Below are the code and all the weights of a small trained network. Each question names an input and a target symbol and asks about switching units off, where a switched-off unit gives its printed mean instead of its output.

import numpy as np


def w(rows, s, z=0):
    codes = np.array(rows[::2]) - 128.0
    scale = np.full(codes.shape[1], s)
    scale[-1] = z or s
    return codes * scale


def norm(h):
    return h / np.sqrt((h * h).mean(-1, keepdims=True) + 1e-5)


def f(y):
    return y / 2 * (1 + np.tanh(0.7978845608 * (y + 0.044715 * y**3)))


def softmax(a):
    e = np.exp(a - a.max(-1, keepdims=True))
    return e / e.sum(-1, keepdims=True)


def log_softmax(a):
    a = a - a.max(-1, keepdims=True)
    return a - np.log(np.exp(a).sum(-1, keepdims=True))


def net(x, mask):
    ids = ['βγδεζηθμξτφω'.index(c) for c in x.split()]
    T = len(ids)
    res = E[ids] + P[:T]
    u = 0
    for l in range(2):
        q, k, v = (norm(res) @ M[l].T for M in (Q, K, V))
        z = softmax(np.where(np.tri(T) > 0, q @ k.T / 2**0.5, -1e9)) @ v
        res = res + np.where(mask[u], z, O[l][:, -1]) @ O[l][:, :-1]
        u += 1
        y = f(norm(res) @ A[l][:, :-1].T + A[l][:, -1])
        res = res + np.where(mask[u : u + 4], y, B[l][:, -1]) @ B[l][:, :-1]
        u += 4
    return log_softmax(norm(res)[-1] @ U[:, :-1].T + U[:, -1])


Q, K, V, O, A, B = {}, {}, {}, {}, {}, {}
E = w([
[101,88,150,79],'β',
[132,131,220,154],'γ',
[100,132,251,115],'δ',
[90,80,147,86],'ε',
[45,97,40,109],'ζ',
[85,184,118,73],'η',
[90,53,3,38],'θ',
[87,35,202,80],'μ',
[92,108,60,105],'ξ',
[118,130,106,246],'τ',
[81,180,112,71],'φ',
[109,104,164,119],'ω',
],0.016)
P = w([
[254,162,37,170],'0',
[88,63,38,226],'1',
[86,179,189,135],'2',
[114,106,73,185],'3',
[110,141,109,132],'4',
[111,151,128,118],'5',
[107,127,115,134],'6',
[99,118,126,137],'7',
[96,130,142,129],'8',
[100,112,139,140],'9',
[88,118,148,151],'10',
[83,103,146,147],'11',
[73,108,152,148],'12',
[74,112,158,147],'13',
],0.0058)
Q[0] = w([
[129,232,37,212],'L0H1',
[141,220,1,214],'L0H1',
],0.0049)
K[0] = w([
[113,118,188,143],'L0H1',
[8,152,59,147],'L0H1',
],0.012)
V[0] = w([
[2,60,100,236],'L0H1',
[194,179,173,109],'L0H1',
],0.006)
O[0] = w([
[185,244,46,45,147],'L0H1',
[2,148,106,206,6],'L0H1',
],0.0096,0.0013)
A[0] = w([
[174,210,144,174,255],'L0N1',
[160,149,235,157,189],'L0N2',
[133,65,2,134,155],'L0N3',
[43,244,9,37,146],'L0N4',
],0.0091,0.0044)
B[0] = w([
[87,161,177,77,145],'L0N1',
[99,90,110,13,166],'L0N2',
[151,164,188,35,168],'L0N3',
[196,27,102,104,255],'L0N4',
],0.011,0.0085)
Q[1] = w([
[203,154,126,254],'L1H1',
[229,118,83,182],'L1H1',
],0.0094)
K[1] = w([
[117,232,124,78],'L1H1',
[158,252,17,77],'L1H1',
],0.011)
V[1] = w([
[14,206,179,146],'L1H1',
[58,140,124,2],'L1H1',
],0.0078)
O[1] = w([
[140,114,208,228,1],'L1H1',
[255,232,205,154,255],'L1H1',
],0.0076,0.0053)
A[1] = w([
[59,134,140,255,248],'L1N1',
[142,78,47,216,38],'L1N2',
[82,89,12,136,115],'L1N3',
[214,168,116,68,206],'L1N4',
],0.0075,0.0016)
B[1] = w([
[88,143,53,255,146],'L1N1',
[53,97,104,85,106],'L1N2',
[23,63,64,129,134],'L1N3',
[49,189,69,182,254],'L1N4',
],0.0094,0.0053)
U = w([
[173,50,179,74,116],'β',
[186,130,156,154,165],'γ',
[107,124,128,141,216],'δ',
[130,114,118,114,149],'ε',
[145,207,128,126,188],'ζ',
[58,89,96,151,252],'η',
[167,140,157,109,146],'θ',
[99,153,114,110,62],'μ',
[115,150,119,103,52],'ξ',
[124,176,113,98,69],'τ',
[9,79,73,70,59],'φ',
[138,135,114,118,160],'ω',
],0.014,0.0039)

Each question gives the input, a string of symbols that net reads in full, and the target symbol t.
The units are the heads (2 rows each of Q, K, V and O) and the neurons (one row each of A and B). Each row of codes is followed by its name. A weight is (code - 128) times the scale printed after its matrix; where a second scale follows, it is the last column's (O, A, B and U).
mask holds one flag per unit, layer by layer, with each layer's heads first. A switched-off unit (its flag False) gives its mean, the last column of its rows in O or B, instead of its output. The means were averaged over made-up inputs and are rounded, as every weight is.
A unit's drop is (log p(t) with every unit on - log p(t) with that unit switched off) / (log p(t) with every unit on - log p(t) with every unit switched off).
top k neurons: the k neurons with the biggest drops, biggest first
k most important neurons of layer l: the k neurons of layer l with the biggest drops, biggest first
drop when u is switched off: that unit's drop, to one decimal
input ε φ β μ φ φ β β ε δ β ε, target ζ: top 2 neurons -> (L0N4, L0N2)
input φ γ τ β ω ω φ γ, target φ: most important neuron of layer 0 -> (L0N2)
input ε η ξ φ β, target ζ: 2 most important neurons of layer 1 -> (L1N4, L1N3)
input φ ε μ γ ε, target φ: 2 most important neurons of layer 0 -> (L0N2, L0N3)
input δ ε θ δ β, target γ: top 4 neurons -> (L0N4, L0N2, L1N4, L0N3)
input ε η θ β δ γ δ β ω, target ζ: 3 most important neurons of layer 0 -> (L0N4, L0N3, L0N2)
input φ ξ ε β τ β ε, target φ: top 2 neurons -> (L0N2, L0N4)
input ω β ω, target η: top 3 neurons -> (L0N4, L0N3, L1N1)
input ω ε γ ω μ ω θ γ γ ε η ω ε, target η: top 4 neurons -> (L0N4, L1N1, L0N3, L0N1)
input η β φ, target β: top 2 neurons -> (L0N4, L0N1)
input δ ε β ζ φ φ ε β ω ε, target γ: top 2 neurons -> (L0N4, L1N4)
input β β ω η δ φ φ β μ ξ, target β: drop when L1N4 is switched off -> -0.2
input φ β ζ ω, target φ: drop when L0H1 is switched off -> 1.2
input β β β ζ ω φ β θ β γ β μ β ζ, target β: drop when L1N1 is switched off -> 0.0
input φ β β φ ω μ β, target φ: most important neuron of layer 1 -> (L1N3)
